Below is a small trained network, with its code and all its weights. Each question gives an input and a class and asks what happens when units are switched off, that is, made to give their printed mean instead of their output.

import numpy as np


def w(rows, s, z=0):
    codes = np.array(rows[::2]) - 128.0
    scale = np.full(codes.shape[1], s)
    scale[-1] = z or s
    return codes * scale


def f(y):
    return y / 2 * (1 + np.tanh(0.7978845608 * (y + 0.044715 * y**3)))


def log_softmax(a):
    a = a - a.max(-1, keepdims=True)
    return a - np.log(np.exp(a).sum(-1, keepdims=True))


def net(x, mask):
    res = np.array(x, float).reshape(1, 5) / 4 @ E
    y = f(res @ A[0][:, :-1].T + A[0][:, -1])
    res = res + np.where(mask, y, B[0][:, -1]) @ B[0][:, :-1]
    return log_softmax(res[-1] @ U[:, :-1].T + U[:, -1])


A, B = {}, {}
E = w([
[39,145,86],'x0',
[200,49,51],'x1',
[157,194,227],'x2',
[232,255,119],'x3',
[145,116,113],'x4',
],0.008)
A[0] = w([
[151,104,92,91],'n0',
[145,136,139,87],'n1',
[118,183,113,119],'n2',
[138,134,111,87],'n3',
[146,69,59,63],'n4',
[98,154,87,110],'n5',
[123,158,68,253],'n6',
[168,114,124,115],'n7',
[93,221,50,243],'n8',
[81,77,125,65],'n9',
[162,111,94,83],'n10',
[163,79,208,138],'n11',
[105,123,178,116],'n12',
[152,129,166,145],'n13',
[148,127,133,73],'n14',
[179,113,130,79],'n15',
[77,146,200,100],'n16',
[92,170,139,116],'n17',
[195,131,76,138],'n18',
[61,91,123,102],'n19',
[91,106,247,98],'n20',
],0.015,0.004)
B[0] = w([
[129,80,176,165],'n0',
[95,118,123,133],'n1',
[128,189,115,173],'n2',
[135,115,133,124],'n3',
[120,68,233,239],'n4',
[91,152,121,159],'n5',
[155,182,203,206],'n6',
[126,63,120,153],'n7',
[142,226,192,252],'n8',
[60,150,136,232],'n9',
[132,67,161,159],'n10',
[109,66,67,188],'n11',
[136,143,73,168],'n12',
[79,147,115,166],'n13',
[113,106,115,124],'n14',
[112,47,102,158],'n15',
[143,191,33,217],'n16',
[161,170,85,178],'n17',
[176,49,187,209],'n18',
[41,157,112,254],'n19',
[142,159,6,235],'n20',
],0.018,0.0072)
U = w([
[170,27,101,96],'0',
[95,139,115,237],'1',
[8,70,123,39],'2',
[120,102,1,159],'3',
[128,139,116,172],'4',
[183,82,72,1],'5',
[147,28,63,207],'6',
],0.0094,0.0046)

Each question gives the input, the list of numbers given to net, and the class t.
The units are the neurons (one row each of A and B). Each row of codes is followed by its name. A weight is (code - 128) times the scale printed after its matrix; where a second scale follows, it is the last column's (A, B and U).
mask holds one flag per neuron, in row order. A switched-off neuron (its flag False) gives its mean, the last column of its row in B, instead of its output. The means were averaged over made-up inputs and are rounded, as every weight is.
A unit's drop is (log p(t) with every unit on - log p(t) with that unit switched off) / (log p(t) with every unit on - log p(t) with every unit switched off).
The circuit of an input: a set's keep is (log p(t) with only the set's units on - log p(t) with every unit switched off) / (log p(t) with every unit on - log p(t) with every unit switched off). Starting from the 12 units with the biggest drops (on a tie, the unit counted first), units are removed one at a time, each time the one whose removal leaves the highest keep (on an exact tie, the one counted first), for as long as the keep stays at least 0.8.
circuit, biggest first: the units of the circuit, biggest drop first
most important unit: the unit with the biggest drop
top k neurons: the k neurons with the biggest drops, biggest first
drop when u is switched off: that unit's drop, to one decimal
input [-8,2,-2,6,-5], class 0: most important unit : n18
input [-1,5,8,-3,2], class 6: circuit, biggest first : [n8 n11]
input [-7,1,-7,-4,-2], class 2: circuit, biggest first : [n9 n4]
input [-5,-4,-2,2,5], class 6: circuit, biggest first : [n8 n19]
input [-5,5,5,-8,2], class 6: top 2 neurons : [n11 n16]
input [-6,7,-4,-5,-7], class 0: circuit, biggest first : [n18 n4]
input [2,-5,-4,-8,-2], class 3: top 3 neurons : [n20 n16 n4]
input [-2,8,8,-7,-7], class 3: top 2 neurons : [n20 n18]
input [4,5,0,8,-1], class 4: top 2 neurons : [n8 n6]
input [2,2,-6,2,2], class 0: drop when n18 is switched off : 0.3
input [-6,-2,-2,-8,0], class 3: drop when n20 is switched off : 0.9
input [-1,8,-4,-3,-6], class 0: drop when n20 is switched off : -0.1
